| 103 | 127 |  50 | 199 | 111 | 168 |
| 137 | 114 | 128 | 145 | 130 | 142 |
==> 168, 137

| 148 | 136 | 155 | 105 |  92 |
| 184 | 156 | 121 |  87 | 150 |
| 151 | 212 | 108 |  47 |  77 |
==> 92, 151

|  52 |  43 | 199 | 132 | 128 |  65 | ==> 65, 52

| 148 | 109 |  97 | 207 | 121 | 125 |
| 112 | 143 | 121 | 130 |  55 | 112 |
==> 125, 112

|  51 |  70 | 192 |  73 | 213 | ==> 213, 51

| 124 |  83 | 137 | 173 | 194 | 184 |  96 | ==> 96, 124
---
Input:
| 198 | 171 | 211 |  78 |
| 183 |  70 | 165 |  59 |
Output: 211

Input:
| 185 | 149 |  89 |  66 | 132 |
| 169 | 150 | 126 |  60 |  89 |
| 155 | 153 | 160 |  55 |  48 |
Output: 60

Input:
| 141 | 107 | 155 | 130 | 111 |
| 115 | 156 | 100 | 130 | 190 |
Output: 130

Input:
| 121 | 103 | 125 | 189 |  52 |
| 148 | 115 | 116 | 120 | 138 |
Output: 189

Input:
|  65 | 146 | 166 |  99 | 129 |
| 150 | 104 | 100 | 110 | 115 |
| 164 | 109 |  94 | 124 | 134 |
Output: 110

Input:
| 171 | 138 | 104 |  90 | 151 | 162 |
|  45 | 144 | 103 | 119 | 117 |  91 |
Output: 151
---
168,173,129,131,181,106,124
116,143,128,129,163,203,127
159,51,130,128,142,145,127
gives 181

134,111,124,115,81
114,144,84,105,192
116,151,145,143,161
gives 124

145,141,110,97
105,199,107,99
167,161,165,166
gives 141

138,84,170,117,160
142,163,124,189,167
131,120,170,128,158
gives 170

129,130,195,87,119,136
111,128,135,149,124,95
164,126,139,149,123,153
gives 87

142,122,110,105,194,139,103
184,111,102,100,162,147,202
118,158,163,137,176,89,117
gives 194

123,119,105,115,125,129
102,154,153,145,125,74
179,101,103,143,105,194
gives 115

142,79,104,149
195,179,178,130
132,110,186,128
gives 79
---
[[150 102 194 145 104 101 138]
 [148 170 147 173 154 162 160]
 [107 183 110 119 138 192 140]] -> 194, 192

[[ 75 174 100 126 196 118 111]
 [ 59 107 123 165  91 156  94]] -> 196, 174

[[151  42 184 107]
 [106 205  59 143]
 [127 115 128 114]] -> 205, 184

[ 60  63  66  90 165  86] -> 165, 90

[[185 150 156 146 118]
 [195 128 111 104 111]] -> 195, 185

[ 62 128 113 121] -> 128, 121

[ 78  59 165  84 123 171] -> 171, 165

[173 134  98  70  62] -> 173, 134

[141  80 127 201 109] -> 201, 141
---
[[116 122 122 139 134 113 151 143 133 124 119 133 133]
 [141 126 138 134 129 129 133 113 124 132 131 124 126]
 [116 123 123 139 135 113 151 142 133 124 119 134 134]
 [124 127 130 128 131 128 124 128 124 126 130 126 131]
 [103 111 148 103 101 125  48 139 111 167 174 164 111]
 [135 159 126 120 149 164 128 125 126 153 125 116 143]
 [117 123 123 137 134 116 147 140 132 125 122 132 132]
 [110 137 151 103 119 163 103 126 120 112 117 133 119]
 [138 160 122 132 101 118 116 139 141 112 117 160 163]
 [103 111 141 112 111 128  48 134 111 159 164 153 111]
 [147 140 141 104 112 162  76 113 117 137 146 116 115]
 [125 127 127 131 129 124 133 132 130 128 125 130 130]] yields 125

[[ 87 168 111 141 114 186  57  54 140]
 [ 43  81  77 170  81 132  56 109  92]
 [114 101 126 101 138 122 122 172  83]
 [104 157 118 142  67 125 117 110 145]
 [137 125 128 164  82 140 113 138 138]] yields 137

[[141 142 103  99  87 129 104 122 143 120 144 133 100 120 129]
 [104 136 138 146  98 146 146 124 153  97 122 139 141 125 119]
 [152 161 137  66 118 133 131 137 173 131 154 168 101 106 135]
 [157 134 140 117 136 139 111 147 113 137 144 101 138 114 133]
 [ 96  96 101  88 143 115 157 155 131 152 135 158  97 140 122]] yields 96

[[125  99  96  91 139 130 138 138]
 [164 113 190 137 121 133  69 108]
 [129 177 109 150  88 133 122 115]
 [120 135 145 130 111 157 103 106]
 [132 131 174 109 119 152 113 104]
 [ 99 203 183  97  81 118  89 124]
 [160  69  67 168 127 119 122 120]] yields 160

[[146  71  97 109 144 138 143]
 [121 118 143 133 171 123 115]
 [128 134 129 122 132 145 120]
 [ 93 136 104 179 114 120 165]
 [153 130 108 108 165 153 158]
 [100 131 118 142 102 135 175]
 [121 136 148 143 113 134 126]
 [115 106 147 105 114  98 115]
 [133 109  88 119 142 164  87]
 [127 110 129 138 213 125 155]
 [135 174  91 145 148 117 161]] yields 135

[[ 97 154 109 143 136 103 152]
 [149 133 153 153 120 143 104]
 [142 109 156 139  93 144 106]
 [117  99  82  80 108  87 131]
 [130 156 157  97 128 110 134]
 [140 152 108 140 138  94 143]
 [100 148 134 168 110 136 120]
 [ 95  87 127 163 127 119  83]
 [126 163 173  56 151 122 184]] yields 126

[[122 118 108  93 143 120 163 163  77 109 169]
 [ 86  93 110 124 143 107 156 104  92 123 153]
 [108  93  87  86 128 124 147 109  84 118 163]
 [110 124 135 147 163  91 122 106  96 124 148]
 [ 93 110 124 135 134 123  67 115  94 123 150]
 [ 87  86  93 110 132 121 136 113  89 122 156]
 [118 108  93  87 126 124  87  88  80 114 166]
 [135 147 157 159 147 111 178 147 101 124 145]
 [124 135 147 157 171  90 155 154  99 124 146]
 [147 157 159 162 156 105 156 160 103 124 143]
 [ 93  87  86  93 172  82 171 121  86 120 159]] yields 93

[[ 66 176 103  71 171 112 182 125 123 133 109 182 114 113]
 [154  63 141 125  62 134 104 133  78  88 125  70 168 159]
 [188  53 128 102  85 125 111  79  65 100 130 106 135 125]
 [161 139 162 209 120 151  79 152 181 157 150  99 122 127]
 [ 80 173 101  70 176 110 179 113 115 130 122 185 108 104]
 [ 54 156 108  89 104 120 169 176 103 103 104 112 174 166]
 [ 83 163  95  59 167 111 181 111 109 125 106 179 107 113]
 [123 138 157 199  88 153  91 189 167 134 138  77 160 155]
 [ 64 167 126 142  99 132 144 203 142 118 111  97 184 166]
 [184 131 146 166 169 129 108  85 173 165 149 153  72  85]
 [110 176 150 193 134 135 107 184 191 157 136 111 141 135]
 [ 66 192 132 157 130 135 141 206 170 142 117 107 159 158]] yields 66
---
[ 63 125  64 135]: 135, 63

[ 65 134 159 114]: 114, 65

[145 138  71  76  95 212 164]: 164, 145

[120 130 133 197]: 197, 120

[[ 66 123  75 151]
 [195 110 145 172]
 [ 67 109  76 147]]: 151, 67

[ 47 121 108 193]: 193, 47
---
array([181, 202, 183, 155, 190, 182, 168]) Answer: 168
array([204, 161,  92, 145,  85, 160]) Answer: 160
array([179, 155, 168,  51]) Answer: 51
array([173,  78, 152, 211]) Answer: 211
array([182, 189, 171, 205, 199, 161]) Answer: 161
array([146, 201,  78,  88, 162, 126]) Answer: 126
array([127, 153, 161, 194, 161, 165]) Answer: 165
---
| 142 | 160 | 134 | 147 | 190 |  80 | 123 | out 142
| 191 |  87 | 133 |  81 |  63 |  95 | out 191
| 127 | 162 |  55 | 181 | 139 | 125 | 179 | out 127
| 174 | 202 | 130 | 145 | 167 |  71 | out 174
| 123 | 165 | 144 | 205 | 111 |  92 | 152 | out 123
| 127 | 197 |  96 | 122 | out 127
| 132 | 113 | 121 |  93 |  94 |  59 | 183 | out 132
| 179 | 143 | 125 | 197 | 155 | 132 | out 179
| 206 | 208 | 215 | 182 | out 206
---
[[ 43  45  44 167 204 153]
 [ 60  43  60 167 205 152]] => 152

[[153 124 208 172]
 [150 164 180  99]
 [179  89 180 144]] => 144

[[104 166 138 118  99 112]
 [210 137 129 132  84 117]] => 117

[215 102 196 118 108  57  98] => 98

[[117 166 151 140 134]
 [107 197 169 150 138]] => 138

[ 63 146 102  54  91 117] => 117

[ 89 191 188 129] => 129

[[126 163 159  53 111 147  86]
 [109 121 127 155 146 100 147]
 [102 129 137 170 149 102 130]] => 130
---
| 146 | 112 | 122 | 165 | 128 |  83 |  48 |
| 154 | 103 |  51 | 184 | 190 |  88 |  54 |
| 174 | 102 |  58 | 168 | 188 | 104 |  49 |
gives 184, 190

| 147 |  77 |  60 |  66 |  59 | gives 60, 147

|  66 |  94 | 122 | 191 | 187 | 171 | 106 | gives 191, 191

| 129 | 142 | 134 | 155 | 118 | 101 | 119 |
| 118 | 124 | 119 | 195 | 147 | 100 | 119 |
| 115 | 126 | 122 | 201 | 148 | 102 | 125 |
gives 195, 201

| 198 |  43 | 117 | 102 |  42 | gives 117, 198

|  63 | 124 | 172 | 142 | 140 | 123 | 120 |
| 152 | 136 | 124 | 148 |  51 | 138 | 137 |
|  87 | 189 | 146 |  68 |  88 | 111 | 174 |
gives 148, 189

| 185 |  93 | 170 | 161 | 193 | gives 170, 193
---
Input:
195  185   67   81
188  123   74  149
 58   64  185  173
Output: 185

Input:  79   57   92  136  193  129
Output: 136

Input: 101  155  148  188  194
Output: 148

Input: 170  161  165  167  108  198
Output: 167

Input:
124   73  146  169  155  171  140
120  198  166  154  108  144  107
144  133  174  139  137  189  189
Output: 155

Input:  72  195   62  189  187
Output: 62

Input: 169  166  151  117   64  116  206
Output: 64
---
|  99 | 145 | 212 | 197 | Answer: 212

| 111 | 157 |  98 | 157 |
| 146 | 212 | 102 | 168 |
Answer: 98

| 106 | 170 |  56 | 124 | Answer: 56

| 112 | 146 |  78 | 183 |
|  94 | 156 | 130 |  53 |
| 164 | 145 | 154 | 147 |
Answer: 78

| 147 | 158 | 175 | 103 |
| 149 | 159 | 168 | 197 |
Answer: 175

| 150 | 114 | 123 |  65 | Answer: 123

|  84 | 140 |  60 | 168 | Answer: 60
